[128 = 0]

[160 116 156 114  94 164 123 129 135 181 109 139 110 187 120 215 132  92
 151 157 161  68  57 163 101 131 137  63]
U
[131 113 115 119 136 186 124 130 156 134 116 130 135 116 114 157 133 132
 172 152 128 123 108 162 108 112 123 123]
R
[139 131 140 135  90 131 126 113 128 159 130 143 146 186 122 107 160 120
 133 117 150 109 110  97  97 143 131 147]
E
[156 173 168 142 104 245 137 134 144 157 108  90 164 110  84 153 135 151
 123 139 132  81 109 129 123 177 132 161]
M
[138 109 161 112 116 200 135 110 164 176 117 133 151 140 103 186 162 125
 161 170 127 123 102 193  80 149 137 120]
R
[123  63 139  94  99 161 150 138 233 138 133 128 135  75 142 163 166 119
 160 115 107 127 111  98 136 132 163 110]
U
[131 120 134 132  87 173 138 132 148 145 135 128 141 144  92 114 166 160
 145 102 115 115 113 117  88 135 128 168]
E
[130 126 126 129  84 135 132 119 129 132 126 123 107 144  86 134 131 132
 131 153 106 106 108 154 117 124 137 148]
E
[133 118 152 123 115 170 155 135 147 152 126 128 142 136 108 128 139 128
 138 147 146 132 133 143 108 110 119 142]
R
[148 114 113 116 105  47 139 126  82 145 137 118  99 174  99 136 133 116
 100 157 149  98  52 136 125 112 136 127]
U
[139  80 136  99 127 122 155 118 158 148 121 165 101 165 119 116 172  91
 125  98 148 161 110 138 138  89 111 142]
U
[131  81 145 106 122 134 150  72 160 159 146 161 133 182  82 176 167 118
 144 161 133 135  71 176 105 137 138 156]
U
[130 102 150 128 108 183 137 135 213 145 130 133 140 103 100 168 144 129
 135 159 128 112  97 132 113 154 152 149]
U
[140 147 153 136 119 188 116 110 154 125 108 118 129 112  86 153 112 129
 116 156 144 114 103 129 147 151 119 144]
M
[124 143  91 138 112 126 129 104 111 135 131 130 126 144 155 118 136 124
 115 133 137 103 113 117 117 162 119 148]
E
[122 123 116 128  93 130 132 116 128 149 121 136 118 194 102 124 146 109
 149 126 132 138 139 134 107 121 126 124]
E
[168 117 136 106 109 159 142 139 181 184 134 136 161 124 112 186 188 147
 128 148 120 115  74 158  91 188 157 159]
M
[161 136 118 120 116 164 137 117 185 119  96 116 114  90  46 132 123 155
  98 187  99 109  76 206 138 170 132 180]
U
[144 135 180 116 104 203 132 125 146 192 131 100 183 116 116 200 154 197
 129 152 141 110  84 110  89 162 154 137]
M
[126 117 145 131 107 144 132 124 163 158 127 152 125 137 117 153 144 122
 130 168 145 124  67 148 126 130 146 131]
M
[150 148 106 107  81 117 131 131 180 126 112 125 122 114 108 159 164 138
 113 125 103  73  60 142 141 170 142 133]
U
[133 112 154  91 123 130 121 133 133 147 135 126 134 152 129 138 130 123
 136 128 147 121 100 118 106 119 132 129]
E
[101 161  84 161 162  78  99 119  96  80 124 122 108 108 141  57  74 114
  73  85 122 140 183 104 187 138 112 133]
M
[132 110 137 119 117 203 157 123 204 138 114 152 142 104  84 115 154 117
 131 160 122 117 121 163 136 168 121 179]
U
[120 135 139 149 115 134 128 123  92 136 156 103 156 169 120 124 136 138
 137 129 150 165 121  81  95 127 153 151]
E
[110 136 118 132 143  57 137 122  64 100 151  94 131 158  87 107 140 137
  85 120 118 163 105 142 121 115 123 199]
U
[139  99 159  96  90 191 123 128 144 147 139  66 142 141 119 195 153 167
 166  97 130  39  80 141  82 107 146 122]
U
[131 132 137 100 109 130 120 134 138 143 140 110 144 144 119 152 148 141
 120 129 134  92  99  90 109 124 149 139]
E
[149 128 151  76  78 185 136 136 113 175 143  63 104 149 101 212 156 150
 155 122 107  69  41 193  79 114 143  97]
U
[144 113 174 100  99 147 160 131 157 162 144  94 165 134 111 183 176 166
 124  91 145 116  67  78 109 137 171 154]
U
[130 110 131 102 128 167 148 118 137 147 106 134 126 140 106 145 143 114
 156 123 112 143 122 186 114 102 115 129]
U
[124 100 113  97 106  91 145 128 139 119 158 109  79 137  60 113 119 149
 108 158 110 125  60 146 127 100 102 177]
U
[200 102 180  95  71 252 160 113 190 216 131  95 185 151  69 220 208 159
 157 139 135  57  40 136  45 158 152 168]
E
[141 123 150 116 108 195 140 120 127 169 132 114 160 156 119 171 164 125
 141 111 137 120 123 139  95 119 121 146]
E
[140 124 154 137 130 196 129 121 120 155 123 129 140 145 116 150 130 120
 140 148 122 126 101 152 104 141 122 135]
R
[141 136 158 140 110 205 139 120 154 170 116 127 129 144 125 163 143 119
 145 138 129 102 108 144 100 142 128 127]
R
[143 173 137 138 117 126 119 116  93 146 132 122 133 156 124 134 129 124
 135 125 136 110 126 158  89 146  85 119]
E
[ 98 130 142 128  89 186 133 118 156 170 130 110 224 157  95 158 169 139
 147 135 124  81  95 127  83 145 126 159]
E
[132 107 142 119  69 180 145 134 167 158 127 109 148 156  99 115 157 148
 136 120 136  78  75 143  86 126 140 145]
E
[140  87 122  71 122  43 142 159 128 114 136  85 117 127 155 185 168 150
 111  59 132 110  59  81 151  99 164 100]
U
[153 106 131  93  52 156 134 139 166 135 101 115 119 128  98 176 180 116
 131  82 106  88  92 163 125 125 137 110]
U
[159 137 139 109 121 168 138 130 126 147 117 112 126 116 131 157 135 132
 141 136 114 117 137 162 129 136 126  99]
R
[134 163 117 135 160 127 124 127 105 123 117 141 105 139 139 114 112 103
  92 124 140 148 157 135 146 117 109 121]
R
[143 140 166 113 106 197 136 132 137 164 133  88 159 140 106 181 167 161
 138 108 111 113  94 143  85 152 141 153]
E
[155 145 140 129 112 137 122 120 135 157 120 125 132 147 122 157 137 123
 109 147 145  89  94 125 115 154 139 134]
M
[153 157 167 119 107 186 144 121 119 163 124 109 161 146 192 163 151 145
 126 111 109 103 106 149 100 143 127 148]
M
[102  98 115 135 117 135 127 140 138 124 143 131 142 151 109 122 146 133
 142 116 128 126 117 115 109 108 129 164]
E
[143 109 145 102  82 146 138 129 167 165 131 108 149 133 117 168 166 146
 128 103 152  79  80  90 104 165 150 142]
U
[136 116 161 120 129 186 139 161 135 161 129 128 150 130  99 163 120 130
 146 169 121 126 103 167 100 127 128 129]
R
[152 140 140 134 119 162 127 129 119 143 114 133 110 129 114 113 100 105
 128 141 137 114 122 141 147 126 122  94]
R

[ 74 133 115 164 100 129 125 143  71 110  85 137  74 168 138 156 136 112
 142 193 113 166  94 166 191 178 103 135]
V
[102 137 122 162 127 112 114 128  82 138  86 134  96 148 125 139 125 128
 185 163 133 108 135 186 210 187 102 110]
H
[117  87 119 122 131 122 130 139 115 147 112 169  98 128 132 171 147 129
 153 149  98 160 120 152 101 135 165 105]
X
[113  74 113 113 101 113 121 141 124 138 106 158  96 147 129 143 134 113
 125 142 118 135  87 133 121 133 152 133]
H
[ 87 113 115 146  90 124 130 147  63 110 101 145  69 159 133 160 132 126
 117 183 105 167 112 139 194 174 107 143]
H
[121 128 127 120 118 125 124 145 128 125 125 132 116 147 130 123 125 110
 150 133 135 158  95 134 128 119 132 130]
H
[101 125 114 172 121 116 134 122  79 168  89 118  82 152 129 152 132 128
 159 156  96 145 131 171 250 174  97 133]
H
[ 96 135 121 144 102 120 140 143 131 101 115 131 109 145 144 142 122 104
 132 166 123 181 125 123 129 154 167 149]
X
[ 96 144 126 134 125 127 142 133  82 118  99 165  96 145 147 185 149 118
 226 170 107 195 134 150 149 222 140 125]
X
[120 109 104 127 129 117 126 135  82 131 117 178  86 138 126 172 157 154
 126 154  87 152 136 139 117 156 136 121]
X
